Below are the code and all the weights of a small trained network. Each question names an input and a class and asks about switching units off, where a switched-off unit gives its printed mean instead of its output.

import numpy as np


def w(rows, s, z=0):
    codes = np.array(rows[::2]) - 128.0
    scale = np.full(codes.shape[1], s)
    scale[-1] = z or s
    return codes * scale


def norm(h):
    return h / np.sqrt((h * h).mean(-1, keepdims=True) + 1e-5)


def f(y):
    return y / 2 * (1 + np.tanh(0.7978845608 * (y + 0.044715 * y**3)))


def log_softmax(a):
    a = a - a.max(-1, keepdims=True)
    return a - np.log(np.exp(a).sum(-1, keepdims=True))


def net(x, mask):
    res = np.array(x, float).reshape(1, 2) / 4 @ E
    u = 0
    for l in range(3):
        y = f(norm(res) @ A[l][:, :-1].T + A[l][:, -1])
        res = res + np.where(mask[u : u + 7], y, B[l][:, -1]) @ B[l][:, :-1]
        u += 7
    return log_softmax(norm(res)[-1] @ U[:, :-1].T + U[:, -1])


A, B = {}, {}
E = w([
[221,118,168,95,214,6,211,252,1,67,191,82],'x0',
[161,223,101,96,112,195,208,122,200,72,215,98],'x1',
],0.0069)
A[0] = w([
[10,75,100,132,90,83,104,186,134,76,60,171,2],'0.n1',
[158,163,114,17,151,91,49,173,220,104,143,85,157],'0.n2',
[179,150,58,130,112,108,10,181,197,113,107,99,60],'0.n3',
[106,184,117,145,36,74,163,103,131,197,158,55,198],'0.n4',
[114,115,32,209,12,186,160,88,138,193,141,133,136],'0.n5',
[152,147,206,143,202,127,69,215,157,71,115,111,135],'0.n6',
[127,167,63,38,162,124,109,161,88,3,141,102,57],'0.n7',
],0.0047,0.00042)
B[0] = w([
[164,106,189,148,98,91,146,157,98,152,197,37,197],'0.n1',
[80,87,64,81,87,105,138,109,132,230,157,101,145],'0.n2',
[133,110,176,135,200,96,114,105,110,126,149,125,134],'0.n3',
[159,119,177,154,201,84,201,164,59,183,1,154,138],'0.n4',
[168,124,129,142,114,93,175,127,24,78,91,65,255],'0.n5',
[84,101,100,116,137,159,63,2,162,140,151,114,189],'0.n6',
[125,84,123,164,109,142,193,92,153,116,17,222,210],'0.n7',
],0.0065,0.004)
A[1] = w([
[188,174,138,89,134,192,134,147,197,30,166,70,127],'1.n1',
[151,94,146,144,110,39,67,79,133,112,130,58,50],'1.n2',
[139,71,94,178,154,79,193,115,87,119,253,60,72],'1.n3',
[177,117,203,109,154,113,162,177,121,79,205,143,238],'1.n4',
[132,195,137,181,174,162,132,146,173,123,103,100,106],'1.n5',
[72,185,236,192,88,168,72,127,132,42,141,109,134],'1.n6',
[62,130,166,165,39,137,112,86,223,145,111,95,255],'1.n7',
],0.0056,0.0006)
B[1] = w([
[28,91,172,119,110,11,195,109,148,205,154,210,175],'1.n1',
[93,140,97,154,188,129,129,169,161,121,169,222,245],'1.n2',
[89,178,95,126,103,209,142,140,70,77,39,126,254],'1.n3',
[193,131,87,136,70,180,2,25,152,203,141,42,223],'1.n4',
[154,117,120,100,33,57,113,84,45,130,188,127,130],'1.n5',
[185,210,106,45,208,153,169,127,28,81,113,178,164],'1.n6',
[196,49,73,68,167,131,143,181,92,118,104,69,225],'1.n7',
],0.0064,0.0046)
A[2] = w([
[206,106,121,92,81,118,68,182,79,181,41,97,252],'2.n1',
[114,97,125,173,139,136,187,152,144,73,27,147,141],'2.n2',
[162,52,182,106,198,104,122,198,50,180,124,97,109],'2.n3',
[16,2,195,186,138,84,104,182,134,159,148,124,104],'2.n4',
[213,138,119,101,124,86,112,77,87,61,121,67,175],'2.n5',
[100,80,178,54,96,76,182,86,145,228,186,150,84],'2.n6',
[68,222,149,95,32,187,138,172,26,40,191,184,85],'2.n7',
],0.0063,0.0018)
B[2] = w([
[186,194,121,56,100,150,171,71,138,64,184,102,255],'2.n1',
[78,102,142,177,189,130,20,159,74,82,197,110,183],'2.n2',
[93,140,107,132,105,119,173,109,155,153,104,130,224],'2.n3',
[64,148,147,171,114,79,223,228,255,211,203,231,199],'2.n4',
[143,33,149,89,119,192,57,136,143,156,53,145,214],'2.n5',
[98,177,137,145,144,77,104,202,191,178,168,199,157],'2.n6',
[84,95,131,214,230,64,78,174,156,71,210,169,148],'2.n7',
],0.007,0.0085)
U = w([
[69,164,90,116,92,29,242,158,215,223,194,241,178],'0',
[222,61,77,39,98,192,151,58,69,95,30,67,190],'1',
[90,84,115,206,254,103,23,164,67,24,190,188,141],'2',
[141,224,240,160,93,90,90,116,132,134,120,73,21],'3',
[163,149,235,200,132,140,117,119,154,166,119,83,7],'4',
[176,178,190,221,110,120,110,141,166,144,99,60,3],'5',
[174,206,162,190,144,97,86,126,159,161,79,87,7],'6',
],0.0094,0.0052)

Each question gives the input, the list of numbers given to net, and the class t.
The units are the neurons (one row each of A and B). Each row of codes is followed by its name. A weight is (code - 128) times the scale printed after its matrix; where a second scale follows, it is the last column's (A, B and U).
mask holds one flag per neuron, layer by layer. A switched-off neuron (its flag False) gives its mean, the last column of its row in B, instead of its output. The means were averaged over made-up inputs and are rounded, as every weight is.
A unit's drop is (log p(t) with every unit on - log p(t) with that unit switched off) / (log p(t) with every unit on - log p(t) with every unit switched off).
The circuit of an input: a set's keep is (log p(t) with only the set's units on - log p(t) with every unit switched off) / (log p(t) with every unit on - log p(t) with every unit switched off). Starting from the 12 units with the biggest drops (on a tie, the unit counted first), units are removed one at a time, each time the one whose removal leaves the highest keep (on an exact tie, the one counted first), for as long as the keep stays at least 0.8.
units of the circuit, in order: the units of the circuit, biggest drop first
most important unit: the unit with the biggest drop
k most important neurons: the k neurons with the biggest drops, biggest first
k most important neurons of layer l: the k neurons of layer l with the biggest drops, biggest first
drop of u: that unit's drop, to one decimal
input [3,3], class 2: units of the circuit, in order => 2.n2, 0.n7
input [-3,-3], class 2: 2 most important neurons => 1.n4, 1.n2
input [2,-1], class 2: most important neuron => 0.n6
input [-7,-8], class 0: units of the circuit, in order => 2.n4, 1.n4
input [-7,-5], class 1: 2 most important neurons => 1.n7, 1.n6
input [-3,-2], class 2: 2 most important neurons => 0.n5, 1.n4
input [1,0], class 2: 3 most important neurons => 1.n4, 2.n2, 1.n1
input [6,-6], class 0: 2 most important neurons of layer 1 => 1.n6, 1.n7
input [-8,-8], class 0: 4 most important neurons => 2.n4, 1.n3, 1.n4, 0.n1
input [1,1], class 2: 3 most important neurons => 1.n4, 2.n2, 0.n7
input [8,-7], class 1: 3 most important neurons of layer 1 => 1.n1, 1.n4, 1.n3
input [-1,2], class 2: 2 most important neurons => 1.n4, 1.n7
input [-6,5], class 1: 2 most important neurons => 1.n7, 2.n4
input [-3,-1], class 2: 2 most important neurons of layer 0 => 0.n5, 0.n7
input [-3,0], class 2: most important unit => 0.n5
input [2,-4], class 0: 2 most important neurons => 0.n5, 2.n4
input [-3,2], class 2: 4 most important neurons => 0.n5, 1.n4, 2.n7, 0.n6
input [4,-3], class 1: 3 most important neurons of layer 1 => 1.n4, 1.n1, 1.n3
input [2,0], class 2: 2 most important neurons => 1.n4, 1.n1
input [0,-4], class 0: drop of 0.n5 => 1.7
input [5,-3], class 1: drop of 1.n4 => 2.2
input [7,-5], class 1: drop of 1.n4 => 0.7
